a =
array([[ 42,  31,  19,   5,   9],
       [-11, -11,  -7,  -2,  -3],
       [-26, -23, -10, -17,  -9]])
Indices start at 1.
(1, 1) => 42
(1, 5) => 9
(2, 3) => -7
(2, 5) => -3
(1, 4) => 5
(2, 2) => -11
(3, 2) => -23
(1, 3) => 19
(1, 2) => 31

W =
[[1, -2, -9, 22, 9, 22, -21, 22],
 [1, -2, -9, 15, 9, 23, -21, 22],
 [1, 9, -9, 2, 9, 23, -21, 22],
 [1, -2, -8, 15, -36, -18, 3, -7],
 [1, -2, -9, 24, 9, 23, -21, 22],
 [1, -2, -9, 30, 9, 23, -23, 27],
 [7, 22, -18, -6, 12, 26, -21, 22],
 [1, -2, -9, 15, 9, 23, -21, 22],
 [1, -2, -9, 16, 9, 23, -21, 22]]
Rows and columns are counted from 1.
(1, 1) = 1
(1, 8) = 22
(6, 8) = 27
(4, 6) = -18
(5, 7) = -21
(6, 5) = 9
(7, 5) = 12
(7, 3) = -18
(8, 6) = 23
(1, 7) = -21
(2, 8) = 22
(9, 6) = 23
(1, 2) = -2
(6, 6) = 23
(2, 5) = 9
(3, 2) = 9
(9, 2) = -2
(6, 3) = -9
(1, 6) = 22
(2, 6) = 23
(4, 8) = -7
(5, 8) = 22
(3, 7) = -21
(4, 1) = 1
(6, 2) = -2
(3, 6) = 23
(2, 1) = 1
(7, 1) = 7
(9, 8) = 22
(8, 2) = -2
(9, 4) = 16

B =
[[ 21  -1   4   0  -4  10  16   0  12  10   1  -2  -6  -8]
 [  8  12  -9  13 -18   0  -4  13   2  -6 -18   8   0  -6]
 [  8  20  -2   5 -28  14   0   5   0   5 -20   0   6   0]
 [  4 -14   8  -9  17   1  11  -9   5   7  17  -6  -5  -1]
 [-26   5 -12   9  -1 -17 -26   8 -15 -19 -11   9   7   7]
 [ 18  -5  19 -21   3  25  26 -20  10  27  17 -18  -1   1]
 [  7  -7  -7  10   6 -11   1  10   6  -9   0   9  -8  -9]
 [ 15  -7  -1   5   4  -2  10   5  10   0   3   4  -9 -10]
 [  0   5 -11  14  -7 -10  -9  13   0 -12 -12  11  -2  -5]
 [ -9  -1 -26  31   2 -35 -24  29  -3 -35 -18  27  -7 -11]
 [  3   0  -4   6  -2  -4  -1   6   2  -5  -4   5  -2  -4]
 [-20 -17  -5   1  27 -23 -12   1  -7 -16  14   6  -4   3]
 [ 27  -5  -8  17  -2  -6  12  17  17  -5  -6  12 -14 -19]
 [  6 -23   4  -5  28  -9  12  -4   8   0  23   0 -12  -6]
 [-21   2  13 -22   5  12  -4 -21 -13  13  12 -17  13  18]]
Indices start at 1.
(1, 1) -> 21
(2, 7) -> -4
(4, 2) -> -14
(11, 8) -> 6
(12, 12) -> 6
(2, 1) -> 8
(1, 8) -> 0
(11, 4) -> 6
(7, 13) -> -8
(5, 12) -> 9
(15, 9) -> -13
(14, 12) -> 0
(12, 1) -> -20
(12, 11) -> 14
(13, 11) -> -6
(3, 13) -> 6
(1, 13) -> -6
(13, 4) -> 17
(2, 12) -> 8
(5, 2) -> 5
(13, 2) -> -5
(10, 1) -> -9
(8, 5) -> 4
(14, 2) -> -23
(11, 11) -> -4
(5, 13) -> 7
(4, 4) -> -9
(3, 10) -> 5
(9, 9) -> 0
(11, 7) -> -1
(10, 12) -> 27
(4, 8) -> -9
(1, 9) -> 12
(3, 5) -> -28
(7, 8) -> 10
